Below is a small trained network, with its code and all its weights. Each question gives an input and a class and asks what happens when units are switched off, that is, made to give their printed mean instead of their output.

import numpy as np


def w(rows, s, z=0):
    codes = np.array(rows[::2]) - 128.0
    scale = np.full(codes.shape[1], s)
    scale[-1] = z or s
    return codes * scale


def norm(h):
    return h / np.sqrt((h * h).mean(-1, keepdims=True) + 1e-5)


def f(y):
    return np.maximum(y, 0)


def log_softmax(a):
    a = a - a.max(-1, keepdims=True)
    return a - np.log(np.exp(a).sum(-1, keepdims=True))


def net(x, mask):
    res = np.array(x, float).reshape(1, 5) / 4 @ E
    u = 0
    for l in range(3):
        y = f(norm(res) @ A[l][:, :-1].T + A[l][:, -1])
        res = res + np.where(mask[u : u + 9], y, B[l][:, -1]) @ B[l][:, :-1]
        u += 9
    return log_softmax(norm(res)[-1] @ U[:, :-1].T + U[:, -1])


A, B = {}, {}
E = w([
[95,255,189,130,101,165],'x0',
[115,105,163,38,147,190],'x1',
[223,147,200,63,164,64],'x2',
[127,128,130,127,124,126],'x3',
[122,132,123,122,129,121],'x4',
],0.0096)
A[0] = w([
[131,115,142,138,139,146,10],'0.n1',
[145,103,112,163,155,116,5],'0.n2',
[188,142,158,106,143,95,124],'0.n3',
[173,30,124,107,140,69,128],'0.n4',
[115,1,92,142,127,129,181],'0.n5',
[157,84,130,105,107,104,49],'0.n6',
[106,120,143,160,106,187,126],'0.n7',
[118,101,134,49,143,206,177],'0.n8',
[164,96,128,135,131,102,59],'0.n9',
],0.015,0.0028)
B[0] = w([
[110,133,130,134,117,103,128],'0.n1',
[108,143,35,82,69,52,154],'0.n2',
[204,174,170,110,117,95,200],'0.n3',
[150,119,62,170,241,170,228],'0.n4',
[125,128,253,111,16,90,255],'0.n5',
[152,121,107,128,148,139,161],'0.n6',
[147,140,147,213,204,188,192],'0.n7',
[102,108,97,42,97,173,218],'0.n8',
[119,139,92,74,130,65,162],'0.n9',
],0.018,0.0099)
A[1] = w([
[140,62,17,108,205,113,100],'1.n1',
[133,180,155,83,162,92,92],'1.n2',
[35,37,108,132,82,80,1],'1.n3',
[133,129,110,121,127,166,52],'1.n4',
[139,158,142,250,135,35,170],'1.n5',
[119,56,80,158,205,113,65],'1.n6',
[50,155,22,194,145,205,176],'1.n7',
[89,94,122,165,95,149,49],'1.n8',
[113,132,106,217,205,75,55],'1.n9',
],0.018,0.0024)
B[1] = w([
[167,4,117,194,130,94,174],'1.n1',
[160,149,165,147,143,155,186],'1.n2',
[89,149,126,142,101,228,171],'1.n3',
[154,136,94,128,167,111,148],'1.n4',
[122,206,37,173,112,85,247],'1.n5',
[142,217,169,65,120,163,149],'1.n6',
[50,97,168,141,151,70,214],'1.n7',
[208,126,118,100,163,121,164],'1.n8',
[146,150,184,48,38,60,178],'1.n9',
],0.028,0.013)
A[2] = w([
[134,218,38,144,78,195,100],'2.n1',
[73,99,247,119,174,196,148],'2.n2',
[105,224,92,84,146,77,106],'2.n3',
[47,140,153,106,144,87,101],'2.n4',
[192,186,86,96,132,117,116],'2.n5',
[36,54,103,155,109,111,145],'2.n6',
[155,152,159,78,174,71,104],'2.n7',
[106,34,145,106,247,119,4],'2.n8',
[186,74,174,125,155,250,160],'2.n9',
],0.02,0.0045)
B[2] = w([
[153,144,135,162,170,210,247],'2.n1',
[127,171,7,42,123,114,220],'2.n2',
[100,75,222,137,138,128,241],'2.n3',
[182,145,160,130,141,84,198],'2.n4',
[127,110,58,102,100,144,220],'2.n5',
[104,199,87,128,122,156,189],'2.n6',
[58,133,93,161,113,158,193],'2.n7',
[212,137,164,123,254,154,193],'2.n8',
[67,66,211,133,84,103,217],'2.n9',
],0.036,0.013)
U = w([
[130,201,141,213,109,232,252],'0',
[30,111,163,29,50,166,164],'1',
[62,201,244,185,129,4,28],'2',
[136,213,116,44,234,97,92],'3',
[202,106,52,177,69,44,90],'4',
[169,18,234,107,184,107,56],'5',
],0.016,0.0024)

Each question gives the input, the list of numbers given to net, and the class t.
The units are the neurons (one row each of A and B). Each row of codes is followed by its name. A weight is (code - 128) times the scale printed after its matrix; where a second scale follows, it is the last column's (A, B and U).
mask holds one flag per neuron, layer by layer. A switched-off neuron (its flag False) gives its mean, the last column of its row in B, instead of its output. The means were averaged over made-up inputs and are rounded, as every weight is.
A unit's drop is (log p(t) with every unit on - log p(t) with that unit switched off) / (log p(t) with every unit on - log p(t) with every unit switched off).
The circuit of an input: a set's keep is (log p(t) with only the set's units on - log p(t) with every unit switched off) / (log p(t) with every unit on - log p(t) with every unit switched off). Starting from the 12 units with the biggest drops (on a tie, the unit counted first), units are removed one at a time, each time the one whose removal leaves the highest keep (on an exact tie, the one counted first), for as long as the keep stays at least 0.8.
units of the circuit, in order: the units of the circuit, biggest drop first
most important unit: the unit with the biggest drop
k most important neurons: the k neurons with the biggest drops, biggest first
k most important neurons of layer l: the k neurons of layer l with the biggest drops, biggest first
input [7,0,-1,5,6], class 2: units of the circuit, in order -> (0.n5 1.n7)
input [-4,-3,2,-4,2], class 4: most important unit -> 0.n4
input [-6,-8,1,1,-2], class 4: 3 most important neurons -> (0.n4 1.n1 1.n9)
input [6,-1,-2,-4,2], class 2: 2 most important neurons of layer 0 -> (0.n5 0.n8)
input [-1,-8,5,-4,0], class 4: units of the circuit, in order -> (0.n5 1.n1)
input [6,1,-4,5,-7], class 3: units of the circuit, in order -> (1.n5 2.n2)
input [-2,-3,6,-6,-4], class 4: 2 most important neurons -> (1.n1 0.n8)
input [2,1,1,-8,1], class 1: 2 most important neurons of layer 1 -> (1.n5 1.n7)
input [-7,-8,-1,1,1], class 0: 3 most important neurons -> (0.n5 1.n3 2.n1)
input [6,0,-6,1,5], class 2: 2 most important neurons of layer 0 -> (0.n8 0.n7)
input [4,-2,-1,2,7], class 2: 3 most important neurons of layer 0 -> (0.n5 0.n8 0.n3)
input [-8,4,1,6,6], class 5: 2 most important neurons of layer 0 -> (0.n4 0.n6)
input [3,2,-6,-8,-6], class 3: 2 most important neurons -> (1.n7 1.n5)
input [2,-2,7,-4,5], class 0: most important unit -> 0.n8
input [-6,-1,5,8,-3], class 4: 2 most important neurons of layer 0 -> (0.n8 0.n4)
input [-7,8,-2,4,7], class 1: 2 most important neurons -> (0.n5 1.n5)
input [0,5,-8,0,-8], class 1: 3 most important neurons -> (0.n4 0.n5 1.n5)
input [-4,1,3,-7,8], class 5: 3 most important neurons -> (0.n4 1.n1 1.n5)
input [-7,-2,2,3,5], class 4: 3 most important neurons -> (1.n1 0.n8 0.n4)
input [-5,5,0,-2,-4], class 1: most important unit -> 0.n5
input [-1,1,3,-4,0], class 5: 2 most important neurons -> (1.n1 1.n5)
